Each row is followed by its class.
[ -4   5  -9  12  -7   3  -2  -5   6  -2   2   0 -14 -11 -11  13   3  -3
   1   0   1  -7  12 -11  -8  -7  -9  12 -11 -10  11   2   7 -11  -1   0
   2  -2]  tabab
[-3 -3 -1  0 -2  0 -5 -4  3 -1 -5 -3 -6 -9 -1 -3  0  3  8 -2 -7 -7 -3 10
 -8  0  4  0  3 -7 -5 -2 -2 -4  4 -7  3 -7]  mes
[  5 -13   2 -15   5  13 -12 -14 -13  -3  11   5 -14  -1  10  13 -21  -6
   1   2  -3  -9  11   2   7  -5  16 -14   0  -1 -21 -14  -3  28  15  -9
  -2   7]  bogo
[  3   4   8  -2  -3   5  -3  -4   0  15  -4  -9  15   2   3  14   8 -10
   0  -8   2   0  14   1   2  -1  -2   3  -1   8   4  -1   8  -1  10  -3
  15   2]  zok
[  3 -12   2 -16   2  11  -2   0  -8   7  -7  -5  -5  -5  12  12  -6   3
  -9   9  11   6   0  11   6   9  15  -6   5   1 -15  -6 -12  10  10 -21
  -3   1]  Vodu
[ -1  -2  -5   3   5   5   4 -10   3  -5  -4   4  -5  -3   0   9  -2   6
  -1  -4  -5   4 -11   7 -11  -1   6  -3  -2  -1   3  -5   7   4  -3 -14
  -9   2]  bogo
[  1   6   5  -9   2   2  -2   3  -8   7 -23 -20  -4   8  12  23   3  -5
   9   4   4  -6  -6  -4   6  -6   3   3   1  -3 -15 -10   5   2   1  -9
   8 -12]  lim
[ 14  12   7 -11 -24   1 -16  -5  -4  13 -15 -25   6   7   8  24  -1  -4
  11  12 -15   7  29   6   5 -13  -3  19   1  10   5 -10   0   1   1   9
   9 -18]  mes
[ 14   6   1  -8  -7  23  -8 -25  -2 -10 -29   6  17 -16 -10  30 -17  18
   8   9  -9  27  24  14 -10 -14   1  -4  -2   7  19 -14  11  29   9  11
   0   3]  mes
[-3 -7  1 -8  6 -7 -8  1 -9  3  0 -9  4  2  5 15  3  3  4 -7  2 -9 -7  0
 15  2 -6 -9  3 -2  3  4 -4 -6 -7 -1 14  3]  pina
[  1  -4   4  -7   3   2  -5  -1  -2   6 -10 -10  -1  10   4  19   7 -14
   4  -1   2  -5  -3  -7   2  -5   0   3  -1   2  -6  -6   7   6   2  -6
   7  -9]  lim
[  2   4  -4   9  -5   2   3  -2   2  -8 -19  -4   0  -7   2  12   3  12
   0  -1   0   6  -2   7  -4  -4  -3   6  -2  -3   7  -5  -1   2  -1  -8
  -3   4]  Nam
[  3  -1   0   5  -3  -3   2  -6   0  -1 -11   1   2  -5 -13  10   1   8
  -6  -9  -4   7   2  12  -7  -7  -2   1   2  -3   4  -3   0   6   3  -6
 -13   8]  tabab
[  4 -11   1   1   4   8  -6  -3  -7   0 -13  -9   4  11  23  19  10  -2
   3  12   2   1   9  -4  16  -8   0  15  -1  10  -6  -4  -8   6  -4   0
  14  -9]  Nam
[  0   0   6  -3   0  15  -7  -4   8   0 -10  -9   7   3  -2  16   1   6
  -5   8  -8  14  -3   5  -6  -6  -3   7   2  -3  12  -6   8   8   0  -9
  -1   2]  lim
[ -1   8   6   5  -7   0   0  -3  -8   0  -8  -4   7 -10  -4   9   1   4
  -4   6  -3   2   6   1  -6   2   3  -2   1   1   3  -8  -3  12   3  -5
   0   4]  bevo
[ -3   4  -8  -1  -2   8  11  -7   6  -4 -10  -3   1  -1  -2   8   1   1
   4  -3  -5   5  -9  -7 -17  -4   0 -11   3 -15  -2  -8   7   4   3 -11
 -12   4]  lim
[ 13  -1   3 -18  -8  -4 -13  -2   5 -13   1 -12  24 -12  10  37 -19  -1
   4   4 -18   1  11   0 -19   0  -4  -5  17  -8  32 -12   5  24  24   3
  -2  44]  nep
[  3   5  -8   5   0  -2  12  -8 -21   0   5  -6   4   3 -11   0   6   1
   5  -3  -9  -1  11  -7  -8  -8 -10  26 -14   8   7   6  19  -5  -8 -12
   8 -20]  Voz
[  2  14 -16  13   7 -11  19   4 -15  -7 -29  -4   4   2   2  16   4   7
  11  13 -18 -12   2 -12 -18 -19   0  -6  -4  -9   3 -10  21  -6  10 -17
  -4  27]  lim
[  8  14  20   2  -2   0 -17  -1  -3  10   3  -6  -2   5  15  16 -12  -7
   4   6 -14  -8 -12  -7  18  -9   4  -3  10 -10 -26   1  -9  17  16   0
  -5   3]  zok
[ -6   9  -4  -7  -4   3   7  -1  -2  -2 -10  -8   0  -9 -10   8   5  -4
  -3   3  -4   2  -6   3 -15   0   4   2  -1  -3   3  -4   8   4   7 -17
  -4   0]  lim
[  1   5   4   4 -19   1 -11   6  -4 -10   3   5   4  -5   0  15  -6   5
   0   9  -1   1  10   6   1   6   2   5   0  -7   5 -11 -12  17  -1  -3
  -5  19]  bevo
[  11   19   -2  -12  -59   51   29   41  -64  -13   -7  -39   -7   -2
    7 -114  -38   29    4   48   27  -10   67   12   35   45   50    6
   -9   15   36  -40  -23   24  -17    3   33   63]  lim
[ -1   3  -5  -3 -14  -3  -4  -3   3   0   6   0   2 -26   1 -13  -4  -2
  10  -9 -10  -3  -2   4  -4   8  11  -1   5 -13   1   6 -14  -9   9  -7
  -8   1]  zok
[  2  -7   7   3   5  -2  -9  -8  -7   3  -7  -2  -8   1   2  23   0  -6
   5   2  -4 -10   2  -1  10  -1   4   0   2  -3 -15  -7 -13  15   1  -7
   2   2]  Vodu
[  9 -12  -9   6   8   4  -3  -6 -21  -7  -8   5  -4  -9  -7  41  -7   4
   3 -10  -8   1   9  10  -7 -18  -9  11   0  -1   7 -15  17  21  10 -14
  -1  22]  mes
[-43 -11 -44 -11  16  13   3 -28 -36   0 -61 -16   7   0   4  59  35  35
   9  14 -46  27 -56  16 -31  29  -2  -7  10   5  11   2  35  10   0 -36
 -24  12]  Nam
[  2   2   2 -21   8   2  -7   5   5  -2   9   5  -3  -8  11 -12 -19  -2
  -5  26  -7  -7  11  12  -9  -2  16 -21   4   3 -12 -19   2   8  23 -14
  10  11]  bevo
[  4  -4   8   1   2   1   0   2   1   5  -2  -4   1   9   7  10   5 -12
  -2   6   0  -2   7  -1   5   1   5   1  -4  11   0  -8  -1   6  -1  -3
   4  -1]  bogo
[ 12  21 -13 -17  -9   0  -3 -21   5   3 -15  -7   1  -7  27  -5 -11   0
   7   5  10  -4   4 -15 -22   9  -4 -33  -3   6  -8 -15   8   9  19  16
   7   6]  pina
[  4   4  13  -4   3   1  -5  -4  -8   9  -7 -11   7  -5   1  31  -3  -7
   3  -2   2  -2   7  -1   8  -5   0   1   4   1  -2  -3   4  11  13   6
   7   2]  zok
[  2   0  -3  -1  -1   5   4  -9   1  -1 -13 -14  13   2  -1  25  -2   7
   0   7  -1   8   8   7  -3  -2   0   3   3  -1  11  -7   1   1  -5  -4
  -1   1]  pina
[  5  -5  -3   1  -4   3  -3  -1  -5   7 -13  -7  -2   5  12  14   8  -6
   5   7  -1   3   2 -16   6  -2  -2   7  -1   6   6   2  -1   2  -3   2
  12  -5]  Nam
[  5  -4   5  -1  -7   0  -7   2  -6   6  -6  -8  -4   7   4  22   5  -3
   3   3  -1  -1  -1  -2  11  -1   4   7   5   3  -8  -8  -7   6   0 -10
   7 -11]  bevo
[  8  -7  -1  -1  -2   2  -1  -5 -12   6  -4  -9  -7  -5   3  12   3 -13
  -1  -8   0 -12   2  -9   7  -4   4  -3   4   3  -2  -9  -6  11   8 -10
   7   5]  tabab
[ -1  12   3   3 -10  -1  -5  -9   5  -6 -17  -9  -4  -5   2  12   2  10
   1  -1  -4  -4  -2   6  -9   1   1  -6   2 -12 -10  -8  -3   1   7  -9
  -8   3]  gozi
[  6  -1  -6   7  -3  -2   0  -5   6  -5 -11  -2  -8 -12   0  16  -2  15
   7 -13  -5   0 -18  11 -14  -7  -5   0   4 -12  -3  -4   0  -2   3 -13
  -6  -2]  mes
[  6  -5  -2  -4  -4   6 -12  -2  -4   5  -6  -3  -2   4  11  18   2 -13
   2   4  -2  -1  10  -1   5  -4   3  12  -1   3   0  -7  -3   6   4  -8
   3   4]  tabab
[ -2   0  -6   9  -3   8   5  -2  -1   2  -2  -2  -3  -5   1   5  -1   3
  -2   3  -3   2   1   7  -5   0   6   6   2  -4   4  -7  -3   5   3 -13
  -7  -1]  bevo
[  0  -8 -33 -18 -10  24  -5  10  36 -28  23  -4 -35 -18  25 -16 -13  -1
  10 -21  -9 -10 -24  12  -9  14  13  -5  16 -39  21 -12   9 -25  33 -53
 -17   8]  gozi
[ -6  36  29 -24 -29 -21   0  -9 -53 -40  12 -77  14  28  33   3  25  21
 -10  -4  14 -68  36  23  14  23  -4 -42   1  24  32 -41   0  14 -32 -57
   4  50]  nep
[ 12 -17  15   1  -7  -5 -19 -10   9  -1  -1 -15  22   5   2   2  -3   5
   2 -22  11 -13  -5   7  -4   5 -11   7   4  15  -8 -11 -16  11 -24  13
  15 -20]  nep
[ -3  -3   1   2  -1   0  -1  -2  -9   5  -7  -2 -13   5  -1  11   9  -9
   3  -4   5  -7  -1  -4  11   3   7  -4   3   3 -19 -11  -5   9   4  -9
  -1 -13]  bevo
[ 2  4  0  1 -2  7  3  1  4  2  1  0  1 -4  0  6 -5  0 -7  3  0  8  0 13
 -2 -1  4  4  5  2  7 -9 -3 12  7 -5 -5  2]  bevo
[ 11   6  19  21   4 -10  -7   7 -10  10  -8   2 -13  16  12  12  18 -17
  -8  30   7   1  46 -25   6  -1 -11  -2 -14   7  11 -12   2   6   6   3
  -9  30]  Vodu
[ 15   5   2 -11  -1   1  -4  -5  -7   8  -4  -6   0  14  17   6  -1  -6
   9   2 -10   4  -1  -5   7  -5  -1   3   0   3 -12  -2  -1   9  10  -2
   6  -6]  Voz
[  7  -3   2  -5   6   2   2 -10  -8  -6  -9   2   8   6  -2  21   6  -5
  11  -6 -12   8  -9 -16   5  -6  -3  -6   3  -4 -10  -2   9  10   4 -10
  -8 -22]  Voz
[  8   2   2  -5   2   4   0  -6  -7  -3  -1  -3   3  -1   1   8  -4   0
   1   0  -2   8  14   8  -2  -2  -2  11   1   6  12  -3   4  15   6 -11
  -6  10]  nep
[-15 -14  -3   4   1  14 -20 -20   8   7 -15  -3  -5  -1 -10 -22   9  11
  -6  -5 -13   5 -16   5  -6   5   6   7   6   4 -19   1  -1  -6  -6   0
   3 -27]  tabab
[  9   4  -2  -1   2   2   1  -8  -2  -3 -10  -7   2  -3   8   6  -2  14
  -2  -1  -5   9  -8   7 -12  -3  -3   2   0  -5   4  -5   4   1   5  -9
  -3   4]  Voz
[  7  -6  16 -19  -8 -14 -18   0 -11   0  -2 -14   4   0   1  28 -12  -9
  11   3  10 -14  11  -6   6  -2   3   4  -1   4 -13  -4  -5   8 -14   9
  11 -23]  tabab
[ -8   0  -4  -8  -3   0 -15   6  -1   3  -2  -5  -1   0   9  10  -1   2
  -5  22  -8   1   3  24  -8   9   8  15  -1   9  12  -8   1   0   0 -10
   2   8]  bevo
[-10  -3  10  -1   1  -2  -9   9  17  -5  12  12  -9  12 -30  24   6 -17
   5 -25  -4  -3   4  15  20  -3 -15   0   2 -17  -7 -10  -6   5 -10  -9
   2   6]  Vodu
[  5  -9  15  -7   4  -3  -5   4 -14  10  -5  -9  -4  13   5  31   4 -19
   4  15   0 -11  11  -2   7  -3   5  -2   1  10  -5  -8   3  15   5  -9
   7  -2]  mes
[-12  -4   0 -16 -10  20 -11  -2 -27  13 -15  -2   0   2  12   6   3  -3
  -8  -4  25   0  21  11  27  -2  17   3 -10   4 -24   5 -13   2  -5 -14
  21  -7]  Nam
[  2   5   1 -11 -12  -8 -14   1 -12  13  -5 -15 -18   7   5   1   8  -9
   6   1  -7  -9 -10 -17  11   3   7   7   9   9 -15  -5   1  -7  -4  -4
  19 -26]  bevo
[-1 -4  5 -4  7  1 -5 -9 -2  5 -9 -9  0 13  5 18  4 -8  6  4 -1 -7 10  3
  2 -2  3  4  1  3 -2 -2  1  6  0 -9  0 -4]  nep
[  7 -30 -11  -5   3  18 -11   0  -6   7 -12  -3   1  15   9  37  -1   1
   5  16  -7  19  15   4  -5  -7   0  22   3   7   9 -10  18   5   3  -7
  -6  -8]  mes
[  3 -22  -5   3   3  17   3   2 -12  13   4  -1   0  15   6   9   6 -10
  -9  11   4   0  19 -15  16  -1   6   3   0   9  -2  -2  -2   2   1 -11
   3  -4]  Vodu
[ -4  10   3  -3   0   1  -2  -4   6   4   0 -11  -4  -7   2  10  -2  -9
  10  -6  -8 -10 -13  -2   5   2   3  -9   7  -9 -11  -3   1  -1   9  -4
  -6 -16]  zok
[ -4   1   1  12  -6  -1   0   2  -7   2  -4 -11 -13   8  18  15  14  -5
   4  15   9  -3  -8 -36   3   1  -6  17  -4  -5 -10  10  -2  -7 -16   0
   1 -24]  Nam
[ 15  -3   9   3   0  -2  -6  -3  -7   2 -18   0  -1  12   5  26   2   3
   5   2  -4   4  15   6   7  -8   4   1  -6   8  -2 -11   3   9   2 -10
   5  11]  bogo
[  1   3  17 -10   1   5  -1 -11  -2  18   4 -13  18   1   3  -8   9 -16
   1  -4  -1   4  14  -2   7   5   3  -2   3  17   4   3   1   6   7   6
  12 -15]  zok
[  0  -2  -1   1   9  12   2   6   5   8 -16  -8  -3  -3 -17  44  -3  -5
  -6   8  -6  19  -8   3   8   1  -5   2   8  -6  29  -5  15   9  12  -2
  -5  10]  pina
[  3  15   9   2  -8   4  -7  -6  -2  -2   0  -6   0 -11   7   4  -5   3
  -5  -1  -4   6   6   3   5   0  -5   2   3  -8   1  -8 -14  14   2  -3
  -6  14]  Vodu
[  7   7  11   7  -3  -2  -5  -7  -4   4 -23  -1   9 -11   4   2  -1  10
  -1   0   8  15   6  -5  -4  -3  -4   9  -4   4  11   8   0   9   0  18
  10   0]  Nam
[ 6  1 -4  5 -4  4  4 -8  0  1 -7 -2  6 -6 -2  4  0  7  3 -6 -4  2  5  5
 -1 -5  5  1  3  0  7 -1  2 -3  8 -3 -2  7]  zok
[  3  -1   4  -7   1   2  -4  -2 -11   5 -12  -9   4  10   8  24   5 -10
   5   2   2  -2  14   0   7  -1   2   6   1   6  -4  -5   1   9   5 -12
   2   3]  nep
[ -6  -5   4   7 -14   3 -12  -6 -12  10  -2  -1  14   2 -12  -8   0   5
   0  -8  -8  -3  23   4   2  -3   3   7   0   2  -4  -3  -4   6  -2   5
  13   1]  bevo
[ 17  -6   2   4   1  10   3  -3   5   9   6  -7  -7  20   8  12   2 -10
   4   0   2   0   0 -12  10  -8  -8  10  -5   3  -2  -4  -1   2  -3   0
   7 -20]  Voz
[  5  -7  -9  -6   0  16   2 -11  -7  -5 -12  -4   7  -1  15  37  -6 -14
   9   6   4  -7  10 -20  -5 -13   9  -7   0  -9   1 -12   5  15   8  -9
  -2   6]  lim
[ -1  -9   0  -5   1   7  -8   0  -9  11 -12 -13  -1  12  19  14   6 -11
   7   7  -1  -8  -5 -16   3  -2   6   4   2  -4 -13  -2   1   3   5  -9
  11  -2]  lim
[-22  12  12  -4   2  17 -13   8   9   3  14 -17   2 -12 -16   5  -2 -10
   3 -20  -9  -4  -4   5  25  -2 -16   6   7 -13  -8 -13   5   3   3   1
  21 -31]  bevo
[  1  -8  -7   0   0   0   1  -2  -5   2 -13  -4  -9   1   4  14   9  -5
   3   1  -2  -2  -6  -5   2   0   2   3   0   4  -2  -1   1   3   3 -10
   5  -7]  Nam
[  3   0   4   0   3   6  -6  -8  -6   9  -7  -2  -4   3   8  15   3 -14
   2   2   1  -4   7 -10  10   1   2   0  -1   4  -8  -5  -4  11   2  -6
   7  -5]  Vodu
[-12  -9 -10  11   1  17  -3 -25  -3  -5 -22  -4   6   4   0  10  17  13
   0   1 -11  12   6  16 -13   2   8  16   0  -2   6  -2  -1  -5 -16 -36
 -17  -1]  nep
[  7 -13 -11 -13   5   5   0   2   3  -3  -4  -4  -2   0  11  18  -3  -7
   8  -3   2  -8 -18  -2   1  -4   3  -5   4  -1   0  -7  -2   6   5  -5
   6  -1]  lim
